Here is a tiny trained network, its code and every weight. The questions are about switching its units off for an input and a class, where a switched-off unit gives its printed mean instead of its output.

import numpy as np


def w(rows, s, z=0):
    codes = np.array(rows[::2]) - 128.0
    scale = np.full(codes.shape[1], s)
    scale[-1] = z or s
    return codes * scale


def f(y):
    return y / 2 * (1 + np.tanh(0.7978845608 * (y + 0.044715 * y**3)))


def log_softmax(a):
    a = a - a.max(-1, keepdims=True)
    return a - np.log(np.exp(a).sum(-1, keepdims=True))


def net(x, mask):
    res = np.array(x, float).reshape(1, 2) / 4 @ E
    y = f(res @ A[0][:, :-1].T + A[0][:, -1])
    res = res + np.where(mask, y, B[0][:, -1]) @ B[0][:, :-1]
    return log_softmax(res[-1] @ U[:, :-1].T + U[:, -1])


A, B = {}, {}
E = w([
[69,244,62,163,255],'x0',
[178,158,66,44,200],'x1',
],0.01)
A[0] = w([
[145,175,97,118,103,96],'n1',
[78,230,93,169,206,214],'n2',
[105,174,83,94,105,53],'n3',
[134,106,108,86,183,80],'n4',
[192,118,63,72,169,164],'n5',
[95,91,185,239,101,201],'n6',
[143,117,74,71,125,155],'n7',
[133,189,87,92,166,122],'n8',
[195,81,170,150,2,255],'n9',
[181,65,131,33,80,187],'n10',
[77,79,183,191,54,183],'n11',
[50,242,70,176,185,229],'n12',
],0.0099,0.0051)
B[0] = w([
[178,106,112,127,171,128],'n1',
[136,174,106,199,194,241],'n2',
[150,96,142,159,97,130],'n3',
[130,130,158,135,79,139],'n4',
[187,125,158,110,144,170],'n5',
[26,104,81,210,72,207],'n6',
[160,111,157,59,158,148],'n7',
[210,123,89,138,173,169],'n8',
[68,2,232,192,125,245],'n9',
[115,69,203,57,159,200],'n10',
[98,117,112,195,104,212],'n11',
[150,214,126,199,180,252],'n12',
],0.0078,0.015)
U = w([
[145,157,129,2,132,155],'0',
[84,146,8,82,81,22],'1',
[209,136,35,69,162,129],'2',
[50,109,94,218,78,138],'3',
[194,172,96,191,166,34],'4',
[29,162,16,37,118,3],'5',
[125,84,188,89,145,172],'6',
[74,247,20,160,163,208],'7',
],0.0079,0.0044)

Each question gives the input, the list of numbers given to net, and the class t.
The units are the neurons (one row each of A and B). Each row of codes is followed by its name. A weight is (code - 128) times the scale printed after its matrix; where a second scale follows, it is the last column's (A, B and U).
mask holds one flag per neuron, in row order. A switched-off neuron (its flag False) gives its mean, the last column of its row in B, instead of its output. The means were averaged over made-up inputs and are rounded, as every weight is.
A unit's drop is (log p(t) with every unit on - log p(t) with that unit switched off) / (log p(t) with every unit on - log p(t) with every unit switched off).
The circuit of an input: a set's keep is (log p(t) with only the set's units on - log p(t) with every unit switched off) / (log p(t) with every unit on - log p(t) with every unit switched off). Starting from all 12 units, units are removed one at a time, each time the one whose removal leaves the highest keep (on an exact tie, the one counted first), for as long as the keep stays at least 0.8.
circuit, biggest first: the units of the circuit, biggest drop first
k most important neurons: the k neurons with the biggest drops, biggest first
drop of u: that unit's drop, to one decimal
input [7,6], class 4: circuit, biggest first	n8, n5
input [8,8], class 4: circuit, biggest first	n8, n5
input [2,-1], class 7: circuit, biggest first	n9
input [0,1], class 2: circuit, biggest first	n9, n6, n12
input [4,7], class 4: circuit, biggest first	n5, n8
input [7,8], class 4: 3 most important neurons	n8, n5, n6
input [5,5], class 4: 3 most important neurons	n8, n5, n6
input [4,-7], class 7: 2 most important neurons	n9, n12
input [0,8], class 2: 2 most important neurons	n9, n8
input [0,2], class 2: drop of n6	0.2
input [5,-4], class 7: drop of n9	0.1
input [6,-6], class 7: drop of n9	0.1
